What each symbol does to the objects:
α: bp->sd, bz->mm, sf->lt, mz->qh, sg->ld, hz->pr, bm->dn, sq->jr, jr->dt, hr->qq, cc->zm, nm->cr, rn->rg, fj->nr, nr->zm, jb->rl, mm->qq, sr->tq, fg->hr, cr->rh, tz->nl, nc->td, rh->lq, pr->hn, td->mr, rl->rq, dt->lj, cz->hz, pg->jh, mc->nm, jm->fg, ns->nr, rq->dz, tq->jq, hp->sg, dh->mz, mr->bz, nl->pg, zb->rn, hn->tz, dn->bp, lf->qn, qg->hp, lq->bp, jq->nl, qh->hs, dd->mr, qn->rl, jh->lg, fm->jr, sd->jb, rg->jm, ds->cc, lg->rg, jd->qg, bq->jr, gg->bm, cn->fj, qq->cn, lj->fm, jf->pg, ld->jh, zm->jm, jz->zb, hs->sf, qr->ds, dz->cz, lt->nc
τ: bp->cr, bz->ns, sf->mz, mz->zm, sg->jd, hz->bp, bm->rn, sq->hn, jr->tz, hr->hr, cc->jh, nm->dz, rn->fg, fj->mm, nr->qq, jb->rl, mm->dd, sr->sg, fg->td, cr->jb, tz->hz, nc->hs, rh->mc, pr->sd, td->sf, rl->dn, dt->jf, cz->lq, pg->tq, mc->rq, jm->nc, ns->dd, rq->lf, tq->fm, hp->ds, dh->nr, mr->cc, nl->sr, zb->jm, hn->cz, dn->rg, lf->gg, qg->cz, lq->nm, jq->bq, qh->lg, dd->ds, qn->bm, jh->jq, fm->jr, sd->rh, rg->jz, ds->pg, lg->fj, jd->dt, bq->hp, gg->zb, cn->bz, qq->mr, lj->fm, jf->pr, ld->tz, zm->cn, jz->hr, hs->dh, qr->nl, dz->qn, lt->qh

The rows follow the links: the fewer symbols apart two objects are, the more alike their rows tend to be.

Each row is also shifted at random along 9 hidden directions that mean nothing.

Some objects, each with a row of numbers:
cn: [ 794,   -2,  336,  -60, -168, -321,  160,  352, -265,   59,  -70,  399,  217, -292,  421,  162,  197,  507, -517,  124,  177,  -88,  -44, -353, -464,   51, -595, -151,  129,  214,  134,  168,   96, -323,  564,  203,   50,  505, -127, -273,  503, -318,  356,  -35, -156,  297, -147, -199]
nc: [ 410,  419,  279, -163,   63,  341, -266,   -7,  -31,   19,  -32,    5, -157, -460,   30, -114,  152,  258, -467,   98, -260, -191,   -8,  -47, -182,  -82,  -68, -305, -112,   69,   87,  406,   97,  100,  121,   79,   16,  294,  140, -148,  -95,   30,   58,   29,  -70,  439,  -60,  -60]
dh: [  99, -155,  192, -483, -362,  262, -312, -157,  106,  171, -324, -159,  103, -385,   61,  384, -286,  403, -125,  -99, -141,  -88,   15,  384,  -25,  185, -167, -150,  -78,   -8,   69,  223,  533, -257, -383,  141,  -47,  157,  406,  -59,  -11,  342,  186,  -17, -325, -169,  -48,  342]
nm: [-183, -279,   64, -429,  -70,  -23,  -88, -362,  256,  167, -403, -132, -226,  109, -126,  260, -142,   17,   84,   59,  316, -104,  169, -346, -143,  428, -164,  252,  -32,  122,  -46,    7,  268, -408, -415,  138, -277, -158,  588, -107,    9,  306,  164, -180, -575, -129,  127,  681]
rl: [ 381,    3,  128,  138,  156,    1, -305,   65,  -62,  221,  313,  -14,  -24,  332,   81, -393, -410,  192,  204,  146, -297,   10,  -55,  240,  -17, -188,  145,  236, -267,  191,  156, -336, -132,  142, -195,  127,  567,  -74,  198,  140, -454,   63, -156,  125,  107, -415, -293,    9]
qh: [-127,  -30,  239,  142, -287,  298, -375, -136, -183,   62,  161,   -7, -252, -526,  137, -182, -194,  575,  135,  -11, -341, -111,   98,  497, -168, -392,   86, -110, -365, -217,  455,   85,  144,  251, -385,  120,  496,  137,  254,   44,  -54,  222,   11,  216,  150,  171, -262,  -53]
cz: [ 923,   -9, -139, -478,  421,  302, -216, -358,  299,  701,  -39, -417,  -29, -147,  277,    9,  276,  178,  173,  149,  187,  -18,  159,  278,    7,  -34,  169,  -16,   -1,  347,  -71,  128, -328,  200, -381,  415, -485,   36,  326,  349,  267,   82,  213,   48, -408, -197,  -71,  188]
nr: [-587, -178,  -31,  365, -440, -311,  234,  396, -268, -170,  -41,  135,  536, -197,  140,   43,   27,  -74,  -74,  -46, -246,  119, -134,  232,  163, -367,   71,  -43,  254, -104,  -72,   21,  239,  177,  414,  -12,  -65,  181, -316,  -45,  117, -347,  174,  -25,  225,   17, -169, -446]
lq: [-467, -357,  145,  464, -139, -206,   70,  178, -358, -162,  -43,  402,  221,  -38,   32, -234, -345,  338, -328,  296,  184,  -90,  291, -266, -492, -207, -281,  383, -173,   46, -142, -491,  102, -364,  184,  -68,  571,  259,  364, -165, -384, -115,  198, -141,  165,  286,  -54,  157]
zb: [-689, -270,  196,  258, -322,   21, -424,  -88, -325, -338,   81, -119,  196, -335,   36,   30, -423,  560,  156, -224, -417,  300,  208,  580,  282, -708,   47,  492,    1, -112,  173,    4,  269,  233, -104,  141,  333,  -32,   61,  101,  165,   -1,  310,  203,  175,  -22,  -12,  132]
fg: [-355,   -6,  -22,  157, -115, -131,  161, -225,   88, -291,  -60,  443, -331,   35, -262,   38,  356,  -41,  135, -127,  100, -257,  117, -172,   51,  -64,   35,  166, -130,  -75,  360,  264,    2, -165,   20,  -99, -116, -134, -318,   26,  147,   59, -167,  -88,  128,  342,  136,  -12]
cr: [-325,  724, -181,  176,  449,   85, -143,  113,  155,  413,  115, -326,  125,  370, -133, -519,  290, -640,   12,  235, -480, -141, -320,  184,  326, -259,  780, -325,  132,   67, -360,  330, -291,  754,   34, -366, -301, -244, -124,   23, -958, -206, -398, -264,   25,  263, -118, -244]
hp: [ 465,  515,   35,  103,  294, -159,  472,  182,  136, -136,  566,   14, -591, -227,   33, -440,  489,  279,  176,  105, -145,  437,  -47, -753,  -85,  400, -267, -341,  257, -271,  169,  252, -275,   78,  462,  191,   70, -136, -482,  -52, 1174,  106,  133,  299,  -48,  -82,  -59, -182]
jm: [  19,  340,  -12, -181,  423,  303, -251,  337,  -38, -346,  170, -109,  150,   73, -241, -250, -224,  -87, -463,  -23, -291,  148,  -10, -213,   66,   33, -126,   28,  -20,  295, -279,   27,  -60, -108,  143,   97,  116,  131, -113,  -34, -356,   90, -184,  157, -181, -392,   77,   30]
td: [ 629,  554,   87,   -9, -118,   21,  246,  -27,  154,  100,  180,  385,   93,  -96,  -18,  -73,  343,  268,  123,  -78, -419,  101, -116,   93,  284,  114,  151, -270,    9,   14,  187,  486,  193,  -43,  175,   80, -142,  -50, -501,  151,  233,  172,   42,   17,  -11, -179, -167, -207]
jr: [ 237, -394, -234,   79,   77,  -16,  447,  302, -352, -417,  211, -156,  353,    4,  -14,   69, -215, -365,  -41,    7,  533,  706,  272, -714,  141,  170, -220,  279,  -45,  167, -232, -584, -145, -116,  211,  458,  -32,  166, -100,  -40,  743, -105,  326,  472, -199, -915,  196, -106]
jb: [  11, -163,  199, -179,  106,  214, -631, -206, -138,  368,  -79, -501,  -40,  -95,  262,  -72, -283,  195,  -17,  145,  -24,  -47,  152,  255, -146, -399,  137,  176, -196,  213,   56,  -20,  -28,  395, -503,  247,   32,   18,  749,  -32, -350,  -91,  204,   22, -366,  103, -192,  294]
sf: [ -97,  500, -200, -297,   94,  231,  185,   55,  427,  -56, -184, -107,  114,  114, -398,   35,  224, -666, -238,  -48, -313,  -74, -335,  -89,  395,  395,  343, -405,  118,    6, -329,  307,  171,    2,  128, -178, -451, -105, -209,    6, -398,  206, -323, -133,  -55, -223,   97,  -74]
jd: [-184, -157,  -34,  -52,   32,  122,   24,  133,  -56, -174,   97, -180,  -37, -212, -148, -122, -405,  268,   45,  -16,   11,  319,  261, -313,  -37,  282, -404,  139,  143, -165, -286, -206,  202, -331,   33,   87,  204,   42,   71,  -35,  408,  249,  212,  121, -147, -404,  127,  236]
pr: [-259, -243, -112,  158, -181, -117,  185, -140,   -6,   55, -131,  -13,  341, -118,  122,  339,  154,   91,   52,   39,  128,   92,   12,  364,   59, -238,  279,  110,   64,    6,  -41,  -28,  -60,   91,   -4,    0, -202,   64,   67,  116,   85, -115,  180,   -4,  149,  191,  141,  133]
bp: [-402,  -52,  156,   17,    5,   10, -274,  -98,  -58,  108, -185, -157,   18, -147,  100,   53,  -71,  257, -181,  205,   36, -186,   59,  100, -274, -216,   88,   81,  -96,   61,  -23,   61,    3,   92, -207,  -87,   77,  113,  505, -137, -398,  -10,   92, -146, -100,  520,   83,  408]
mm: [-456,  109,   34,  232, -211, -183, -174,  185, -140,  274, -178, -132,  166, -172,  245,  -42,  313, -129,  -21,   28, -258, -402, -230,  534,   71, -541,  270, -295,  273, -173,  -14,  456,   16,  592,  178, -316, -241,  108, -244,  -99, -309, -442,  -40, -307,  209,  747, -144, -473]
jf: [ 139,  210,  -61, -340,  370,  221, -141, -227,  258,  173, -190, -474, -621, -115,  -46,  289,  477, -261, -143,   85,  489, -423,  -53, -268, -334,  303,   93, -431,  -44,  -85,   91,  386, -379,  211, -282, -227, -387,   28,  200, -283,   20,   43, -318,  -80, -247,  751,  435,  291]
sq: [  34, -250, -338, -393,  299,  282,  -33,  -30,  124,   43, -356, -586,  217,  -21,  -66,  405,   86, -630, -276,   24,  534,   25,   61, -125,   62,  139,  137,   13,   67,  282, -405, -138, -232,   91, -105,  114, -625,  191,  251,  -28,   -1, -102,    1,   51, -314, -161,  382,  172]
sg: [ 487, -312,  229,  -34, -132,   18,   45,  -91, -264, -133,  116,  150,  -89, -457,  265,   39, -272,  779,  -47,  -16,  221,  397,  430, -292, -381,  138, -769,  222,   42, -127,   43, -251,  165, -505,  108,  343,  319,  164,  219,   -3,  913,   50,  666,  212, -115,  -81,  -97,  166]

Start here and follow the symbols in turn, left to right. Where do you end up?
Answer with the object's name.
[-569,  112,    4,  -91,  305,  382, -417,    5,   13,   90,  105, -858, -484, -601,   -5, -421,   63,  181,   75,  105, -217,   83,  153,  -40,  -58, -232,    6, -178,  271, -285, -151,  331, -135,  631, -141,  127, -111,   -2,  240,  -97,  436,   14,  170,  133, -244,  330,   21,   83]
τ τ τ α τ α τ -> dn
[-563, -295,   30, -211, -216,  -30,  -41,  104, -161, -284,  -83, -168,  155, -198,  219,  293, -145,   82, -159, -191,   32,  293,  -25,    5, -107,   24, -342, -112,  189, -173, -105,  -26,  240,  -82,  -31,  111, -118,  -19,  133, -112,  335, -146,  311,  111, -256,  -63,  -84,   86]
α α τ α α τ α τ -> cn
[-400,  -29, -130,  178,  -41,  126,  -15,  313, -261, -345,   -6,   21,  614,  -27,  121,   13,  -28, -515, -464, -132, -209,  197, -167,  287,  195, -493,  186,  -82,   28,  118, -300, -171,  -26,  289,  312,   30, -150,  164, -127,   84, -414, -452,   29,  114,  246,   14, -149, -496]
τ α α α τ α τ α -> lt
[ -61,   82,  213, -167, -376, -146,  197, -180,   43, -148, -144,   82,   43,   74, -110,  554, -239,  228,  118, -260,   17,  248,  -76,  -11,  131,  525, -204, -146,  152, -380,  -37,  137,  488, -446,  -63, -347,   33, -223,  -86, -199,  195,  250,  132, -123,   -2,   40,  253,  444]
τ α α τ τ α τ α -> hz
[-293,  131,   45, -402,   48,  142, -507,  285,    2,  178,  -16, -410,  236,  -16,   35,   27, -470,  439,   56, -103, -428,   36,  -78,  363,   89,   92, -153, -168,  199,   24, -204,  323,  353,  -59, -390,  -74,   40,   19,   -6,  -60, -292,  244,  -84, -116, -481, -432,   23,  300]
τ τ α α α α -> hr
[-653, -269, -193, -222, -121,  210, -314,   94,   55,  -16,  -75, -205,   13,   52,  -43,   -1, -246, -115,  208, -190, -174, -173,  -30,  407,   78,  -68,   63,  -53,  -96,  -23,   89,   -5,  157,   59, -517,   -3,  -19,  -58,   59,  114, -323,  212, -288,   26, -203, -417, -106,   15]
α τ τ τ α α τ -> lg
[-173, -304, -109, -174, -165, -219,  177,  135,   -2,  -13, -317,   91,  193,   87,  126,  300,  128, -320, -149,  -50,  310,  -70,  -57, -199,  -77,  168, -257,  -54,  220,   57, -124,  -26,  101, -231,  143,   46, -408,   49,  -55,  -67,  150, -268,   91, -126, -201,  -11,  -44, -137]
α α τ τ α τ α α -> jm
[-611,  -59, -397,  243,  -63,  -76,  379,   35,   63, -163,  168, -194,  419,   80,  -70,  174,   79, -278,  353, -117, -149,  447, -140,  410,  498, -136,  491,  -13,  208, -203, -222, -143, -153,  323,   40, -103, -237, -228, -336,  294,  166,  -34,  -21,  163,  289, -358,  149,  -36]
α τ α τ τ τ -> tz
[ 673,  209,  -10, -529,   41,  -81,  120, -492,  460,  600, -412,    1,  211,  257,   76,  564,  424,  -40,   78,   25,  182,  -80, -139,  158,  186,  356,  309, -122,   50,  277,  -77,  415,   85, -179, -227,   27, -801, -186,  183,  121,  -95,  105,  132, -327, -455,   50,  107,  488]
α τ τ τ τ α α -> rn
[ 521,  440,  184, -160,  230,  121, -275,  127,  -66,   94,  206,  167,  173,   50,  -17, -136, -237,  647,  -82,  -58, -344,   50,   82,   57,  -25,   69, -254,  -16,    2,  193,  -49,  319,  157, -315,  -65,  -27,  216,   70, -214,    5, -145,  197,  -21,  -65, -263, -230,   35,  200]
τ α α α α -> nr
[-173,  285,  -40,   21,  124,  -30,  116,  278, -117, -269,  382, -167,  291,  103,  123,  -50, -186,   44,  -24, -150, -374,  675, -217,   41,  185,  126,  -74, -264,  269, -206, -293,  -87,    1,   38,  185,  -57,  104, -217, -235,   68,  123,  -86,  144,  224,   47, -379, -115,  -61]
τ τ τ τ α α -> hp
[ 831,  172,   84, -149,  380, -143,   54,  219,  200,   86,  346,   97, -380,  405, -106, -434, -116,   18,   33,  232,  -20,   56, -142, -623, -180,  468, -203,  121, -152,  305,  148, -311, -258, -233,  102,  270,  427,  -59,   53,  -47,   85,  235, -238,  148, -149, -643, -158,   85]
α α α α α τ τ -> lq
[-1097,  -160,  -281,  -101,  -145,   -90,   -52,   207,    95,  -128,   -97,  -189,   -12,   179,  -192,     9,   -89,  -283,   266,  -156,  -171,   -94,  -172,    95,   177,   118,    53,  -115,   180,  -200,   -58,   103,   164,    15,  -278,  -218,  -140,  -220,  -173,    22,  -207,   115,  -323,   -90,  -189,  -330,    49,    28]
τ α τ τ τ τ α τ τ -> jh
[-759, -228,  -82,  452, -123, -206,  121,   76,  -97,  -67,  189,  140,   44,  308, -192, -431, -342,  -94,  384,   75, -174,  116,   74,  -58,  119, -131,  204,  380, -150,  -86,   -7, -408,   79,    9,  -96,  -53,  445, -265,   66,  109, -359,   92,  -84,  -12,  130, -425, -184,  -12]
τ τ α α τ τ τ τ -> hr
[ 429, -210, -163,  243,  250,   80,   68,  202, -320,  153,  109,   89,  754,    7,  313,  -77, -125,   51, -337,  178,  120,  198,  149,  293, -131, -479,   90,  202,  -72,  374, -339, -492, -347,   28,  224,  224,   78,  346,  120,  260, -300, -361,  221,  121,  198, -144, -109, -220]
α τ α τ τ τ α α α -> hr
